Here is a tiny trained network, its code and every weight. The questions are about switching its units off for an input and a class, where a switched-off unit gives its printed mean instead of its output.

import numpy as np


def w(rows, s, z=0):
    codes = np.array(rows[::2]) - 128.0
    scale = np.full(codes.shape[1], s)
    scale[-1] = z or s
    return codes * scale


def f(y):
    return np.maximum(y, 0)


def log_softmax(a):
    a = a - a.max(-1, keepdims=True)
    return a - np.log(np.exp(a).sum(-1, keepdims=True))


def net(x, mask):
    res = np.array(x, float).reshape(1, 3) / 4 @ E
    y = f(res @ A[0][:, :-1].T + A[0][:, -1])
    res = res + np.where(mask, y, B[0][:, -1]) @ B[0][:, :-1]
    return log_softmax(res[-1] @ U[:, :-1].T + U[:, -1])


A, B = {}, {}
E = w([
[58,51,218,109],'x0',
[5,160,73,221],'x1',
[68,226,208,107],'x2',
],0.014)
A[0] = w([
[94,93,86,204,100],'neuron 1',
[158,142,201,56,152],'neuron 2',
[157,171,203,67,113],'neuron 3',
[5,64,186,149,145],'neuron 4',
[202,36,99,92,234],'neuron 5',
[212,40,185,96,254],'neuron 6',
[99,118,78,210,248],'neuron 7',
[95,66,62,209,142],'neuron 8',
[206,117,23,122,139],'neuron 9',
[144,56,66,175,237],'neuron 10',
[172,215,171,74,177],'neuron 11',
[89,237,82,198,132],'neuron 12',
[61,182,141,170,97],'neuron 13',
[126,62,141,134,134],'neuron 14',
[221,193,157,75,202],'neuron 15',
[150,127,161,127,50],'neuron 16',
],0.016,0.0087)
B[0] = w([
[31,53,122,39,192],'neuron 1',
[78,55,133,197,204],'neuron 2',
[63,64,108,196,193],'neuron 3',
[67,158,225,56,235],'neuron 4',
[254,141,209,154,242],'neuron 5',
[190,122,213,197,253],'neuron 6',
[153,113,65,10,224],'neuron 7',
[89,69,116,13,215],'neuron 8',
[208,113,73,158,221],'neuron 9',
[150,46,80,20,222],'neuron 10',
[104,140,73,223,200],'neuron 11',
[167,218,13,143,224],'neuron 12',
[55,227,178,138,195],'neuron 13',
[112,59,189,65,169],'neuron 14',
[126,115,59,249,222],'neuron 15',
[102,109,109,157,141],'neuron 16',
],0.013,0.026)
U = w([
[236,101,97,150,153],'0',
[116,61,26,85,105],'1',
[127,130,69,198,249],'2',
[107,239,62,114,10],'3',
[177,69,235,129,130],'4',
[43,8,160,70,2],'5',
[47,52,199,172,120],'6',
[56,211,202,96,37],'7',
],0.013,0.0078)

Each question gives the input, the list of numbers given to net, and the class t.
The units are the neurons (one row each of A and B). Each row of codes is followed by its name. A weight is (code - 128) times the scale printed after its matrix; where a second scale follows, it is the last column's (A, B and U).
mask holds one flag per neuron, in row order. A switched-off neuron (its flag False) gives its mean, the last column of its row in B, instead of its output. The means were averaged over made-up inputs and are rounded, as every weight is.
A unit's drop is (log p(t) with every unit on - log p(t) with that unit switched off) / (log p(t) with every unit on - log p(t) with every unit switched off).
The circuit of an input: a set's keep is (log p(t) with only the set's units on - log p(t) with every unit switched off) / (log p(t) with every unit on - log p(t) with every unit switched off). Starting from the 12 units with the biggest drops (on a tie, the unit counted first), units are removed one at a time, each time the one whose removal leaves the highest keep (on an exact tie, the one counted first), for as long as the keep stays at least 0.8.
circuit, biggest first: the units of the circuit, biggest drop first
top k neurons: the k neurons with the biggest drops, biggest first
drop when u is switched off: that unit's drop, to one decimal
input [2,-8,7], class 6: circuit, biggest first -> neuron 2
input [3,1,-7], class 5: top 2 neurons -> neuron 8; neuron 10
input [-1,-8,7], class 2: top 2 neurons -> neuron 15; neuron 11
input [2,6,7], class 7: top 2 neurons -> neuron 4; neuron 13
input [1,-5,2], class 6: top 3 neurons -> neuron 12; neuron 9; neuron 2
input [1,7,2], class 7: top 2 neurons -> neuron 4; neuron 13
input [5,-3,0], class 4: top 2 neurons -> neuron 6; neuron 1
input [0,5,4], class 3: top 2 neurons -> neuron 12; neuron 6
input [0,-1,5], class 2: top 2 neurons -> neuron 4; neuron 1
input [1,7,-4], class 5: top 3 neurons -> neuron 1; neuron 8; neuron 4
input [2,-3,-7], class 4: top 2 neurons -> neuron 12; neuron 6
input [2,7,-2], class 5: drop when neuron 4 is switched off -> 0.1
input [2,5,3], class 7: drop when neuron 4 is switched off -> 0.1
input [1,5,-4], class 5: circuit, biggest first -> neuron 1
input [2,-4,-6], class 4: drop when neuron 12 is switched off -> 0.7
